Here is a tiny trained network, its code and every weight. The questions are about switching its units off for an input and a class, where a switched-off unit gives its printed mean instead of its output.

import numpy as np


def w(rows, s, z=0):
    codes = np.array(rows[::2]) - 128.0
    scale = np.full(codes.shape[1], s)
    scale[-1] = z or s
    return codes * scale


def norm(h):
    return h / np.sqrt((h * h).mean(-1, keepdims=True) + 1e-5)


def f(y):
    return y / 2 * (1 + np.tanh(0.7978845608 * (y + 0.044715 * y**3)))


def log_softmax(a):
    a = a - a.max(-1, keepdims=True)
    return a - np.log(np.exp(a).sum(-1, keepdims=True))


def net(x, mask):
    res = np.array(x, float).reshape(1, 7) / 4 @ E
    u = 0
    for l in range(2):
        y = f(norm(res) @ A[l][:, :-1].T + A[l][:, -1])
        res = res + np.where(mask[u : u + 3], y, B[l][:, -1]) @ B[l][:, :-1]
        u += 3
    return log_softmax(norm(res)[-1] @ U[:, :-1].T + U[:, -1])


A, B = {}, {}
E = w([
[158,8,113,151,137],'x0',
[137,129,99,131,68],'x1',
[193,134,150,130,137],'x2',
[124,130,128,133,131],'x3',
[129,128,127,128,129],'x4',
[127,130,147,183,119],'x5',
[128,123,131,129,129],'x6',
],0.013)
A[0] = w([
[159,130,83,116,6,63],'L0N0',
[100,229,112,112,124,4],'L0N1',
[143,122,73,24,143,85],'L0N2',
],0.012,0.0025)
B[0] = w([
[106,133,178,127,244,252],'L0N0',
[168,52,192,123,114,230],'L0N1',
[121,146,149,248,107,211],'L0N2',
],0.014,0.0046)
A[1] = w([
[86,127,135,237,64,3],'L1N0',
[224,67,226,147,155,14],'L1N1',
[2,83,126,89,91,105],'L1N2',
],0.0095,0.0042)
B[1] = w([
[80,202,97,199,79,145],'L1N0',
[42,173,28,118,115,254],'L1N1',
[179,215,10,58,135,161],'L1N2',
],0.011,0.0076)
U = w([
[103,112,165,101,251,125],'0',
[243,11,238,78,47,250],'1',
[81,133,108,127,133,142],'2',
[91,139,111,133,141,133],'3',
[193,194,45,113,132,107],'4',
[67,125,123,139,132,107],'5',
[131,143,142,238,108,79],'6',
[226,83,135,85,18,3],'7',
],0.013,0.016)

Each question gives the input, the list of numbers given to net, and the class t.
The units are the neurons (one row each of A and B). Each row of codes is followed by its name. A weight is (code - 128) times the scale printed after its matrix; where a second scale follows, it is the last column's (A, B and U).
mask holds one flag per neuron, layer by layer. A switched-off neuron (its flag False) gives its mean, the last column of its row in B, instead of its output. The means were averaged over made-up inputs and are rounded, as every weight is.
A unit's drop is (log p(t) with every unit on - log p(t) with that unit switched off) / (log p(t) with every unit on - log p(t) with every unit switched off).
The circuit of an input: a set's keep is (log p(t) with only the set's units on - log p(t) with every unit switched off) / (log p(t) with every unit on - log p(t) with every unit switched off). Starting from all 6 units, units are removed one at a time, each time the one whose removal leaves the highest keep (on an exact tie, the one counted first), for as long as the keep stays at least 0.8.
units of the circuit, in order: the units of the circuit, biggest drop first
k most important neurons: the k neurons with the biggest drops, biggest first
k most important neurons of layer l: the k neurons of layer l with the biggest drops, biggest first
input [0,0,-6,4,2,-1,-5], class 4: most important neuron of layer 1	L1N2
input [-8,-6,-3,5,5,-8,-3], class 1: units of the circuit, in order	L0N1, L1N1, L0N0
input [4,5,-6,1,2,-7,-2], class 6: 2 most important neurons of layer 1	L1N1, L1N0
input [3,-6,-8,4,-5,-5,3], class 4: units of the circuit, in order	L1N2, L0N0
input [-7,7,6,1,0,0,3], class 0: 2 most important neurons	L0N0, L1N1
input [5,-4,-4,-3,-3,-2,4], class 1: 2 most important neurons of layer 1	L1N1, L1N0
input [3,-5,5,-6,1,0,-3], class 2: 2 most important neurons of layer 1	L1N1, L1N2
input [-6,-2,-4,5,-2,-5,1], class 1: units of the circuit, in order	L0N1, L0N0
input [2,7,8,1,-4,7,-6], class 4: 2 most important neurons	L1N1, L0N2
input [-8,6,-5,5,-1,-3,8], class 1: units of the circuit, in order	L0N1, L1N1
input [-8,-3,-3,7,5,1,6], class 1: 2 most important neurons	L0N1, L0N0
input [-8,8,-4,-5,1,4,7], class 0: 2 most important neurons	L0N0, L0N2
input [2,-2,4,7,-7,1,-3], class 2: 2 most important neurons of layer 0	L0N0, L0N2
input [3,-3,8,8,-2,2,5], class 2: 2 most important neurons of layer 1	L1N1, L1N2
input [2,0,5,-1,-5,6,-8], class 3: 2 most important neurons	L1N1, L0N2
input [3,-4,6,-5,-5,-8,4], class 6: most important neuron of layer 0	L0N2
input [7,4,6,-6,-4,1,-8], class 3: 3 most important neurons	L1N1, L0N1, L0N0
input [-4,7,6,4,-3,-7,0], class 0: 2 most important neurons of layer 1	L1N0, L1N2
input [6,-2,8,2,-1,1,-2], class 4: 2 most important neurons	L1N1, L0N1
input [5,1,4,0,7,0,-3], class 5: units of the circuit, in order	L1N1
input [-1,-7,-3,-7,1,-8,5], class 6: 3 most important neurons	L0N2, L0N0, L1N1
input [5,5,0,1,1,-5,5], class 0: 2 most important neurons of layer 0	L0N0, L0N1
input [-4,2,-6,-4,0,-7,-3], class 6: 2 most important neurons of layer 1	L1N1, L1N0
input [5,8,-7,5,8,-8,2], class 0: 2 most important neurons	L0N0, L1N1
input [5,-5,-7,-2,1,-6,0], class 4: 2 most important neurons	L1N2, L0N0
input [-8,6,4,1,-7,8,-1], class 1: 2 most important neurons of layer 0	L0N2, L0N1
input [2,-1,-1,-4,-5,-6,2], class 6: units of the circuit, in order	L0N2
input [-7,0,-6,-7,2,3,-6], class 1: 2 most important neurons	L0N1, L1N1
input [6,-5,4,-5,7,-2,-8], class 3: 2 most important neurons	L1N1, L0N0
input [-8,-1,4,5,-8,7,-5], class 1: 2 most important neurons of layer 1	L1N2, L1N0
